Here is a tiny trained network, its code and every weight. The questions are about switching its units off for an input and a target symbol, where a switched-off unit gives its printed mean instead of its output.

import numpy as np


def w(rows, s, z=0):
    codes = np.array(rows[::2]) - 128.0
    scale = np.full(codes.shape[1], s)
    scale[-1] = z or s
    return codes * scale


def f(y):
    return y / 2 * (1 + np.tanh(0.7978845608 * (y + 0.044715 * y**3)))


def softmax(a):
    e = np.exp(a - a.max(-1, keepdims=True))
    return e / e.sum(-1, keepdims=True)


def log_softmax(a):
    a = a - a.max(-1, keepdims=True)
    return a - np.log(np.exp(a).sum(-1, keepdims=True))


def net(x, mask):
    ids = ['αβδζθλμξπτψω'.index(c) for c in x.split()]
    T = len(ids)
    res = E[ids] + P[:T]
    r = res
    for j in range(3):
        rows = slice(3 * j, 3 * j + 3)
        q, k, v = (r @ M[0][rows].T for M in (Q, K, V))
        z = softmax(np.where(np.tri(T) > 0, q @ k.T / 3**0.5, -1e9)) @ v
        o = O[0][rows]
        res = res + np.where(mask[j], z, o[:, -1]) @ o[:, :-1]
    y = f(res @ A[0][:, :-1].T + A[0][:, -1])
    res = res + np.where(mask[3:11], y, B[0][:, -1]) @ B[0][:, :-1]
    return log_softmax(res[-1] @ U[:, :-1].T + U[:, -1])


Q, K, V, O, A, B = {}, {}, {}, {}, {}, {}
E = w([
[162,109,42,116,231,113,76,175],'α',
[160,155,143,74,144,167,103,237],'β',
[119,146,29,119,116,176,172,33],'δ',
[89,134,129,133,136,76,150,107],'ζ',
[56,172,119,219,140,142,111,139],'θ',
[136,143,223,79,172,133,76,79],'λ',
[180,53,130,167,144,227,88,132],'μ',
[123,85,159,42,106,80,167,104],'ξ',
[130,136,76,190,112,80,6,33],'π',
[119,81,135,107,56,105,119,109],'τ',
[114,189,87,104,161,105,135,117],'ψ',
[92,164,118,118,213,158,158,130],'ω',
],0.022)
P = w([
[147,105,248,126,196,149,138,83],'0',
[102,136,174,97,141,139,131,93],'1',
[96,144,143,96,119,121,135,106],'2',
[91,147,120,102,106,110,131,114],'3',
[92,140,115,122,89,85,151,138],'4',
[92,135,112,135,80,74,153,152],'5',
[95,153,86,114,91,97,139,130],'6',
],0.012)
Q[0] = w([
[77,28,171,62,144,191,220,79],'head 0',
[156,129,216,58,234,3,42,199],'head 0',
[153,145,108,118,125,230,76,192],'head 0',
[117,209,145,118,34,92,151,75],'head 1',
[89,63,217,104,58,84,113,61],'head 1',
[90,98,185,195,114,132,103,80],'head 1',
[175,142,117,65,142,94,236,12],'head 2',
[43,217,163,234,12,211,156,2],'head 2',
[178,6,115,67,124,45,86,38],'head 2',
],0.0053)
K[0] = w([
[157,67,151,97,107,122,114,123],'head 0',
[155,154,164,101,178,99,110,131],'head 0',
[113,110,137,162,134,116,126,148],'head 0',
[86,193,142,150,103,99,128,90],'head 1',
[92,31,178,81,134,71,144,109],'head 1',
[129,120,220,253,65,130,134,71],'head 1',
[120,130,136,87,143,117,161,62],'head 2',
[95,210,150,246,61,171,186,69],'head 2',
[188,111,145,123,62,127,108,107],'head 2',
],0.0082)
V[0] = w([
[111,125,79,216,137,121,153,135],'head 0',
[152,105,130,48,193,127,92,130],'head 0',
[192,117,99,133,177,165,135,101],'head 0',
[123,94,213,112,175,107,62,159],'head 1',
[161,2,111,115,113,147,114,140],'head 1',
[160,152,132,182,90,184,148,119],'head 1',
[160,123,151,179,202,154,128,185],'head 2',
[119,120,73,208,135,99,139,171],'head 2',
[53,248,154,170,73,198,99,101],'head 2',
],0.0081)
O[0] = w([
[111,102,104,111,59,152,1,126,157],'head 0',
[183,132,157,175,132,119,179,102,93],'head 0',
[125,129,172,58,127,99,163,103,109],'head 0',
[114,144,107,126,167,68,112,109,150],'head 1',
[122,100,40,113,57,146,197,53,85],'head 1',
[93,144,78,124,38,138,82,127,135],'head 1',
[150,139,115,68,112,147,108,119,128],'head 2',
[139,99,137,97,221,36,189,101,149],'head 2',
[89,74,119,14,171,95,148,93,253],'head 2',
],0.0084,0.011)
A[0] = w([
[48,113,50,105,35,194,65,255,176],'neuron 0',
[155,134,241,40,16,136,106,200,123],'neuron 1',
[82,106,142,100,189,149,208,84,197],'neuron 2',
[154,177,99,180,215,55,33,142,168],'neuron 3',
[176,158,214,95,138,155,158,241,137],'neuron 4',
[91,205,200,204,87,183,193,89,253],'neuron 5',
[136,51,187,178,176,219,98,208,186],'neuron 6',
[124,80,59,139,4,177,146,165,186],'neuron 7',
],0.0071,0.0053)
B[0] = w([
[105,179,163,99,123,148,166,120,230],'neuron 0',
[124,6,35,172,181,164,118,100,136],'neuron 1',
[170,63,175,79,154,126,99,130,229],'neuron 2',
[119,168,108,131,99,151,165,111,255],'neuron 3',
[57,158,132,117,32,188,132,155,138],'neuron 4',
[96,110,112,114,155,96,116,145,167],'neuron 5',
[121,51,42,112,191,96,107,64,144],'neuron 6',
[122,136,202,64,132,99,173,174,184],'neuron 7',
],0.013,0.0094)
U = w([
[141,4,103,105,179,72,111,94,209],'α',
[125,216,176,81,93,91,154,182,222],'β',
[139,129,128,128,103,127,115,133,96],'δ',
[131,130,131,125,103,133,124,133,47],'ζ',
[137,127,118,116,112,119,130,124,4],'θ',
[124,121,112,134,64,113,114,51,77],'λ',
[142,133,127,115,107,123,124,135,24],'μ',
[140,127,116,114,108,116,116,139,39],'ξ',
[142,126,121,117,114,123,115,138,33],'π',
[128,125,131,129,103,134,125,120,10],'τ',
[159,149,87,121,147,125,170,123,174],'ψ',
[110,106,108,140,104,172,129,134,141],'ω',
],0.012,0.004)

Each question gives the input, a string of symbols that net reads in full, and the target symbol t.
The units are the heads (3 rows each of Q, K, V and O) and the neurons (one row each of A and B). Each row of codes is followed by its name. A weight is (code - 128) times the scale printed after its matrix; where a second scale follows, it is the last column's (O, A, B and U).
mask holds one flag per unit, heads first, then neurons. A switched-off unit (its flag False) gives its mean, the last column of its rows in O or B, instead of its output. The means were averaged over made-up inputs and are rounded, as every weight is.
A unit's drop is (log p(t) with every unit on - log p(t) with that unit switched off) / (log p(t) with every unit on - log p(t) with every unit switched off).
The circuit of an input: a set's keep is (log p(t) with only the set's units on - log p(t) with every unit switched off) / (log p(t) with every unit on - log p(t) with every unit switched off). Starting from all 11 units, units are removed one at a time, each time the one whose removal leaves the highest keep (on an exact tie, the one counted first), for as long as the keep stays at least 0.8.
circuit, biggest first: the units of the circuit, biggest drop first
unit that matters most: the unit with the biggest drop
top k neurons: the k neurons with the biggest drops, biggest first
which heads matter: for each layer, one digit per head in row order, 1 if its drop is at least 0.15 and else 0, layers parted by /
drop when u is switched off: that unit's drop, to one decimal
input ξ θ θ δ θ δ, target β: circuit, biggest first -> head 1; neuron 7
input τ π μ ψ μ, target β: circuit, biggest first -> head 1; neuron 7; head 2
input τ λ τ, target β: top 2 neurons -> neuron 7; neuron 6
input θ θ δ μ ζ, target α: unit that matters most -> neuron 0
input λ θ β θ θ π, target λ: which heads matter -> 101
input δ π δ τ τ τ τ, target β: which heads matter -> 001
input ζ θ θ θ τ ψ δ, target α: circuit, biggest first -> head 2; neuron 2
input μ ψ μ α λ, target α: top 2 neurons -> neuron 1; neuron 0
input θ θ μ ω, target α: top 2 neurons -> neuron 2; neuron 0
input τ θ θ δ, target α: top 2 neurons -> neuron 2; neuron 3
input θ θ τ θ μ β λ, target α: top 2 neurons -> neuron 0; neuron 1
input θ τ β, target ω: top 2 neurons -> neuron 1; neuron 4
input τ λ θ, target α: top 2 neurons -> neuron 2; neuron 0
input δ θ θ λ θ θ δ, target β: top 2 neurons -> neuron 0; neuron 7
input θ μ θ θ ζ, target α: unit that matters most -> head 2
input π β μ μ, target β: drop when head 2 is switched off -> 1.5
input τ θ θ π, target λ: drop when neuron 4 is switched off -> 0.0
input θ ψ δ μ θ ω, target α: drop when neuron 0 is switched off -> 0.4
